Here is a tiny trained network, its code and every weight. The questions are about switching its units off for an input and a target symbol, where a switched-off unit gives its printed mean instead of its output.

import numpy as np


def w(rows, s, z=0):
    codes = np.array(rows[::2]) - 128.0
    scale = np.full(codes.shape[1], s)
    scale[-1] = z or s
    return codes * scale


def f(y):
    return y / 2 * (1 + np.tanh(0.7978845608 * (y + 0.044715 * y**3)))


def softmax(a):
    e = np.exp(a - a.max(-1, keepdims=True))
    return e / e.sum(-1, keepdims=True)


def log_softmax(a):
    a = a - a.max(-1, keepdims=True)
    return a - np.log(np.exp(a).sum(-1, keepdims=True))


def net(x, mask):
    ids = ['βδηλμξπστφω'.index(c) for c in x.split()]
    T = len(ids)
    res = E[ids] + P[:T]
    u = 0
    for l in range(2):
        r = res
        for j in range(3):
            rows = slice(2 * j, 2 * j + 2)
            q, k, v = (r @ M[l][rows].T for M in (Q, K, V))
            z = softmax(np.where(np.tri(T) > 0, q @ k.T / 2**0.5, -1e9)) @ v
            o = O[l][rows]
            res = res + np.where(mask[u + j], z, o[:, -1]) @ o[:, :-1]
        u += 3
        y = f(res @ A[l][:, :-1].T + A[l][:, -1])
        res = res + np.where(mask[u : u + 8], y, B[l][:, -1]) @ B[l][:, :-1]
        u += 8
    return log_softmax(res[-1] @ U[:, :-1].T + U[:, -1])


Q, K, V, O, A, B = {}, {}, {}, {}, {}, {}
E = w([
[172,139,223],'β',
[100,147,88],'δ',
[146,182,136],'η',
[125,116,137],'λ',
[5,146,150],'μ',
[149,111,131],'ξ',
[112,90,134],'π',
[141,55,249],'σ',
[207,106,124],'τ',
[134,136,139],'φ',
[73,147,218],'ω',
],0.021)
P = w([
[235,157,53],'0',
[161,249,43],'1',
[176,207,32],'2',
[168,187,41],'3',
[164,157,54],'4',
[153,99,57],'5',
[102,30,102],'6',
],0.0022)
Q[0] = w([
[29,117,211],'L0H1',
[148,110,227],'L0H1',
[89,254,207],'L0H2',
[230,217,157],'L0H2',
[64,44,136],'L0H3',
[126,152,160],'L0H3',
],0.0049)
K[0] = w([
[60,152,211],'L0H1',
[163,87,130],'L0H1',
[251,134,171],'L0H2',
[238,186,185],'L0H2',
[115,243,229],'L0H3',
[89,2,88],'L0H3',
],0.006)
V[0] = w([
[181,1,172],'L0H1',
[128,61,170],'L0H1',
[134,144,169],'L0H2',
[143,170,82],'L0H2',
[182,245,161],'L0H3',
[86,176,130],'L0H3',
],0.0084)
O[0] = w([
[32,69,146,252],'L0H1',
[156,254,81,231],'L0H1',
[89,221,119,203],'L0H2',
[33,140,170,41],'L0H2',
[97,172,200,179],'L0H3',
[136,166,179,118],'L0H3',
],0.0077,0.0022)
A[0] = w([
[155,193,46,253],'L0N1',
[135,136,184,140],'L0N2',
[45,218,186,94],'L0N3',
[167,107,111,39],'L0N4',
[175,124,173,163],'L0N5',
[174,171,110,168],'L0N6',
[164,162,4,227],'L0N7',
[162,142,43,197],'L0N8',
],0.012,0.0048)
B[0] = w([
[83,36,195,221],'L0N1',
[161,133,96,194],'L0N2',
[133,115,2,254],'L0N3',
[85,82,59,106],'L0N4',
[192,126,190,192],'L0N5',
[176,26,178,159],'L0N6',
[34,58,112,210],'L0N7',
[66,82,131,176],'L0N8',
],0.0076,0.0052)
Q[1] = w([
[136,202,96],'L1H1',
[109,135,64],'L1H1',
[78,108,134],'L1H2',
[153,138,79],'L1H2',
[135,126,142],'L1H3',
[151,81,2],'L1H3',
],0.013)
K[1] = w([
[185,137,81],'L1H1',
[115,106,2],'L1H1',
[51,87,8],'L1H2',
[111,224,45],'L1H2',
[7,41,97],'L1H3',
[179,131,253],'L1H3',
],0.0058)
V[1] = w([
[118,144,211],'L1H1',
[209,222,254],'L1H1',
[50,225,147],'L1H2',
[49,237,89],'L1H2',
[182,125,184],'L1H3',
[133,108,84],'L1H3',
],0.0088)
O[1] = w([
[36,130,153,142],'L1H1',
[49,133,148,4],'L1H1',
[98,16,253,70],'L1H2',
[210,31,98,49],'L1H2',
[61,239,201,124],'L1H3',
[164,169,2,134],'L1H3',
],0.0065,0.0048)
A[1] = w([
[54,92,106,91],'L1N1',
[250,250,127,223],'L1N2',
[205,254,227,205],'L1N3',
[201,233,84,47],'L1N4',
[130,31,146,192],'L1N5',
[69,12,25,141],'L1N6',
[74,185,147,14],'L1N7',
[94,33,85,252],'L1N8',
],0.0079,0.003)
B[1] = w([
[66,84,3,157],'L1N1',
[121,177,126,182],'L1N2',
[165,127,200,200],'L1N3',
[69,211,7,143],'L1N4',
[162,166,130,200],'L1N5',
[130,109,159,255],'L1N6',
[29,57,39,141],'L1N7',
[205,102,120,246],'L1N8',
],0.0053,0.0061)
U = w([
[76,170,108,69],'β',
[228,170,191,84],'δ',
[198,252,191,128],'η',
[154,142,166,231],'λ',
[229,115,220,3],'μ',
[137,170,119,219],'ξ',
[204,125,95,138],'π',
[50,63,82,75],'σ',
[122,247,12,137],'τ',
[121,132,254,215],'φ',
[187,134,189,90],'ω',
],0.011,0.0036)

Each question gives the input, a string of symbols that net reads in full, and the target symbol t.
The units are the heads (2 rows each of Q, K, V and O) and the neurons (one row each of A and B). Each row of codes is followed by its name. A weight is (code - 128) times the scale printed after its matrix; where a second scale follows, it is the last column's (O, A, B and U).
mask holds one flag per unit, layer by layer, with each layer's heads first. A switched-off unit (its flag False) gives its mean, the last column of its rows in O or B, instead of its output. The means were averaged over made-up inputs and are rounded, as every weight is.
A unit's drop is (log p(t) with every unit on - log p(t) with that unit switched off) / (log p(t) with every unit on - log p(t) with every unit switched off).
The circuit of an input: a set's keep is (log p(t) with only the set's units on - log p(t) with every unit switched off) / (log p(t) with every unit on - log p(t) with every unit switched off). Starting from the 12 units with the biggest drops (on a tie, the unit counted first), units are removed one at a time, each time the one whose removal leaves the highest keep (on an exact tie, the one counted first), for as long as the keep stays at least 0.8.
circuit, biggest first: the units of the circuit, biggest drop first
unit that matters most: the unit with the biggest drop
k most important neurons: the k neurons with the biggest drops, biggest first
top k neurons in layer l: the k neurons of layer l with the biggest drops, biggest first
which heads matter: for each layer, one digit per head in row order, 1 if its drop is at least 0.15 and else 0, layers parted by /
input ω μ π, target μ: unit that matters most : L0N3
input σ μ λ, target μ: which heads matter : 000 / 110
input η η λ φ π, target φ: which heads matter : 101 / 101
input μ φ τ λ μ δ, target σ: top 3 neurons in layer 0 : (L0N7, L0N1, L0N8)
input η σ τ ω δ δ β, target η: circuit, biggest first : (L1H2, L0N5)
input π μ π ξ ω ω, target τ: circuit, biggest first : (L0N3, L0N1)
input σ σ π, target σ: which heads matter : 100 / 000
input σ τ π, target τ: which heads matter : 010 / 110
input ξ σ δ σ μ, target π: circuit, biggest first : (L1H2, L1H1, L0N3)
input σ μ π μ β ω, target τ: which heads matter : 110 / 000
input μ η ξ σ ξ, target σ: top 2 neurons in layer 0 : (L0N5, L0N7)
input η φ δ β φ τ, target φ: which heads matter : 100 / 100
input μ ξ σ φ, target σ: which heads matter : 000 / 100
input σ φ σ η σ τ λ, target τ: circuit, biggest first : (L1H2)
input μ η δ η φ, target η: top 3 neurons in layer 0 : (L0N6, L0N7, L0N1)
input τ δ τ μ, target π: which heads matter : 000 / 110
input λ φ σ ξ, target σ: top 2 neurons in layer 0 : (L0N3, L0N7)
input ω μ λ, target μ: which heads matter : 000 / 001
input π π τ φ β, target η: top 2 neurons in layer 1 : (L1N3, L1N2)
input ω π σ λ, target σ: 2 most important neurons : (L1N1, L0N7)
input ξ λ σ φ, target σ: top 3 neurons in layer 0 : (L0N3, L0N7, L0N1)
input μ τ φ σ τ φ, target τ: 2 most important neurons : (L0N6, L0N7)
